Group and class of each row:
-1.372	-0.255	-0.041	0.528	-0.280	0.371	-1.747	0.053	-1.480	-0.878	3.118	0.160	-0.323	0.334	0.653	-1.626	4.989	-1.100	-0.853	0.476	1.379	1.650	-2.550	-2.138	0.200	-1.934	-2.239	-1.999	-1.469	1.287	8.586	1.419	2.364	-0.666	-2.541	2.567	-0.804	-2.592	-1.985	-1.670	-1.789	1.869	3.368	0.710	-0.262	-1.065	1.064	1.605	-2.796	0.670	1.149	0.405	-1.703	-3.981	-1.982	-0.263	0.891	0.441	-0.549	-0.344	0.147	0.781	0.967	-0.176	-0.442
Q635 > Q587
0.413	0.736	-0.258	1.466	-2.294	1.068	-1.717	0.142	-1.714	0.024	1.473	-2.290	0.741	-0.529	-0.042	-1.105	4.514	-1.057	0.014	-0.474	3.579	0.842	-1.338	-3.968	1.361	-1.550	0.727	-3.008	-0.723	2.785	2.306	-0.756	1.924	-1.176	-0.732	2.441	0.335	-0.717	-2.155	-1.806	-1.217	-0.130	0.303	0.009	0.823	-0.081	2.239	2.133	0.859	0.626	0.794	1.358	-0.417	-0.924	0.591	-0.109	-0.318	-0.783	0.539	-0.167	1.927	-0.516	-1.124	-2.150	3.543
Q444 > Q459
-0.712	-1.622	1.635	-0.947	1.926	0.092	0.571	-1.147	4.938	-2.392	0.695	0.493	-1.978	-0.201	1.095	-1.708	0.418	-1.753	-1.643	-0.488	-1.315	-0.860	0.233	3.067	0.663	-0.480	-1.127	-1.357	0.730	-2.031	3.130	2.510	2.609	0.149	-1.473	1.320	0.633	-4.130	-0.827	0.169	-0.365	-0.169	-0.874	-0.139	-0.154	0.548	2.168	-1.019	-1.382	-3.204	-0.566	-0.179	1.836	-0.161	-0.531	-0.511	3.110	0.517	-0.085	0.683	0.537	1.303	1.334	0.887	0.170
Q635 > Q587
-1.205	-0.546	3.320	0.584	-1.032	0.347	-1.255	1.332	-3.084	-0.442	1.192	-1.956	0.345	0.423	-1.559	-0.813	5.514	-0.926	-1.455	0.821	2.101	1.714	-1.902	-3.564	0.385	-1.366	-0.171	-2.576	-0.143	3.718	6.729	0.678	2.531	0.746	1.265	3.053	-1.714	-1.924	-3.226	-2.729	-1.329	2.648	3.157	0.429	1.006	0.081	0.720	0.724	-2.582	-0.519	0.429	2.680	-3.277	0.129	0.168	-0.113	0.357	1.263	-1.073	-0.879	1.125	2.119	0.673	0.302	1.318
Q883 > Q266
-0.987	-0.363	0.230	1.162	-1.422	1.058	-1.461	0.334	0.227	-0.226	2.168	-1.321	0.155	-0.414	0.045	-1.053	3.158	-0.905	0.472	-0.305	1.958	0.819	-0.288	-2.639	0.278	0.443	0.231	-3.666	-0.597	0.925	5.406	-0.034	1.228	-0.364	0.540	2.625	-1.057	-2.612	-0.242	0.193	-1.090	0.503	0.272	0.536	0.124	-0.489	1.741	1.544	0.196	-0.085	0.933	1.316	-1.091	-2.163	0.544	-0.016	1.343	0.886	0.209	0.545	1.404	0.165	-0.761	-1.580	3.876
Q444 > Q459
-0.869	-0.742	2.515	-0.314	0.018	-0.114	-0.008	0.608	-0.807	-0.441	-0.293	-1.547	0.003	-0.074	-0.652	-0.495	2.747	-0.821	-1.912	0.297	0.572	0.133	-0.695	-1.399	0.286	-0.657	-0.205	-0.556	0.177	1.645	3.114	1.021	2.470	0.880	0.702	3.120	-0.876	-2.230	-2.388	-1.414	-0.376	0.843	2.699	-0.205	0.910	1.184	0.555	-0.113	-2.596	-2.082	0.025	1.304	-0.902	1.434	0.477	-0.025	0.809	0.924	-0.527	-0.435	1.253	2.341	1.148	0.419	-0.784
Q883 > Q266
-0.485	-1.365	2.207	0.749	-0.470	1.232	1.389	1.447	0.661	0.175	-3.872	-3.227	-1.308	-0.221	-1.372	-1.009	5.920	-1.232	-1.258	0.922	1.924	0.231	1.763	-1.341	0.539	0.532	2.031	-1.755	2.135	-1.736	6.588	1.341	6.283	1.569	-1.673	2.146	-0.089	-3.129	0.107	-0.372	-1.182	-3.347	0.852	1.882	2.953	1.134	0.120	-0.499	-3.062	-4.824	0.690	2.188	0.925	-0.516	1.954	1.670	-2.815	-0.706	-0.666	1.403	1.636	-0.987	-0.442	-0.483	-0.924
Q884 > Q961
-0.785	-0.428	1.994	2.862	-0.057	-0.136	-1.099	1.585	-3.404	0.115	1.916	-1.414	1.044	1.447	-0.626	0.418	3.314	0.473	1.144	0.460	0.324	1.322	-0.371	-3.256	-0.312	-1.536	-0.719	-3.181	-0.392	1.727	3.461	-0.518	0.281	-0.231	2.380	2.436	-1.003	-1.519	0.150	1.470	-0.891	1.901	-0.781	-0.153	0.129	0.549	-0.299	1.468	0.387	0.548	0.362	1.109	-3.372	-0.063	-0.182	0.003	-0.180	1.047	-0.877	-0.247	-0.085	1.240	-0.761	-0.926	0.525
Q444 > Q155
-1.471	-0.585	1.004	-0.618	-1.295	-0.724	-2.036	1.412	-3.380	0.474	0.905	-1.040	0.649	0.673	-0.875	-0.166	3.648	0.699	-0.640	1.272	0.992	1.711	-1.677	-2.705	-0.070	-0.594	-1.400	-1.270	-1.038	2.899	8.896	0.039	2.180	1.038	0.746	2.193	-2.248	-1.272	-1.692	-1.743	-0.165	2.583	6.041	1.578	1.011	-0.093	-0.786	0.794	-3.250	-0.012	0.007	1.637	-3.245	-0.576	0.325	-0.066	-0.324	0.539	-1.173	-0.980	0.751	1.884	1.084	1.148	1.534
Q883 > Q547
-0.792	-0.967	0.337	-1.461	0.011	-0.252	-0.291	-0.276	1.288	0.319	0.662	0.155	-0.878	0.476	1.185	-0.828	2.843	0.533	-1.161	0.686	-1.039	0.303	-0.557	-0.181	-0.552	-0.738	-2.004	0.030	-1.138	-0.895	7.298	1.503	2.962	-1.063	-2.668	1.111	-0.832	-3.169	0.866	0.462	-0.925	1.120	4.064	2.295	-0.607	0.205	-0.817	0.833	-2.777	-0.438	0.497	0.054	1.221	-3.561	-1.013	-0.416	0.088	0.108	-0.556	0.114	0.136	1.567	0.407	1.312	0.898
Q635 > Q757
-0.468	0.736	0.664	0.794	-0.189	0.913	-1.366	0.915	-2.298	1.174	-0.396	-0.681	0.578	-0.872	-0.366	1.221	5.252	0.211	0.559	0.217	3.330	0.755	-0.317	-3.500	0.700	0.102	1.783	-3.658	-0.853	2.924	4.022	-0.369	0.212	0.569	-0.146	1.670	-0.406	-1.333	-1.284	-1.141	-0.841	2.243	-1.893	0.328	0.114	0.175	3.319	1.897	1.261	1.465	1.255	2.229	-2.041	-1.136	-0.199	0.094	-0.266	0.229	-0.118	0.414	1.230	-1.379	-0.494	-0.943	1.445
Q444 > Q459
-0.546	-0.104	1.575	1.715	-0.780	0.131	-0.923	-0.244	-2.812	-1.039	3.172	-1.536	0.605	0.858	-0.689	-1.689	3.689	-2.326	-0.725	-1.056	1.575	0.729	-1.833	-1.041	0.832	-1.162	-0.999	-0.750	0.599	1.884	1.143	0.518	0.914	0.344	0.541	0.978	0.089	0.206	-3.146	-1.584	-1.139	-0.464	0.411	-1.705	1.235	0.136	-0.255	-0.445	-0.526	0.014	0.201	1.201	-1.393	1.753	-0.906	0.506	0.504	0.055	-1.066	-0.649	0.679	2.036	-0.159	-1.268	0.624
Q884 > Q961
-1.483	-0.230	1.330	-2.386	0.240	0.425	-0.284	1.842	-3.519	1.231	3.077	-1.545	0.403	0.080	-1.789	-1.419	5.479	-2.375	-1.164	0.065	1.119	1.412	-0.810	-1.110	0.271	-1.259	-1.198	-0.496	0.888	-0.471	5.081	0.198	2.466	0.619	-0.588	0.077	-1.361	-1.357	-0.583	-0.619	-1.906	-2.412	0.652	-0.861	1.963	0.396	-0.492	-0.085	-1.538	-1.106	0.335	1.330	-0.756	-0.210	-0.329	1.566	-0.127	-0.896	-1.068	-0.546	0.834	0.781	0.104	-1.083	0.187
Q884 > Q817
-0.856	0.224	1.102	1.602	1.287	0.599	-1.458	0.095	-1.157	-0.850	3.455	1.823	0.398	-0.430	0.533	0.552	1.820	-0.897	0.377	0.300	0.256	1.288	-1.197	-0.060	0.218	-1.444	-1.014	-2.856	0.056	1.618	2.691	0.312	-0.551	1.150	0.934	2.959	-0.046	-1.611	-1.439	0.183	-0.879	1.572	-2.119	-2.000	-0.360	-0.341	2.670	0.816	0.877	0.380	0.111	-0.038	-2.665	-0.011	-0.614	-0.850	2.754	1.013	-0.914	0.247	0.438	0.835	1.164	-0.521	1.683
Q444 > Q459
-0.519	-0.953	2.087	2.423	0.564	0.715	-1.064	0.233	2.650	-1.712	2.114	0.634	0.964	0.325	0.923	0.319	0.309	-0.918	-0.031	0.342	-1.080	0.202	-0.385	-1.077	0.607	-1.565	-1.095	-2.878	0.220	-1.369	0.871	0.679	1.638	-0.443	-0.406	3.066	0.444	-3.375	1.160	2.416	-1.033	-0.988	-2.142	-0.166	0.150	0.872	1.712	1.146	0.096	-1.713	0.253	-0.594	0.034	-0.616	-0.058	-1.414	2.376	0.330	-0.140	0.405	1.453	1.036	0.070	-1.149	0.567
Q444 > Q459
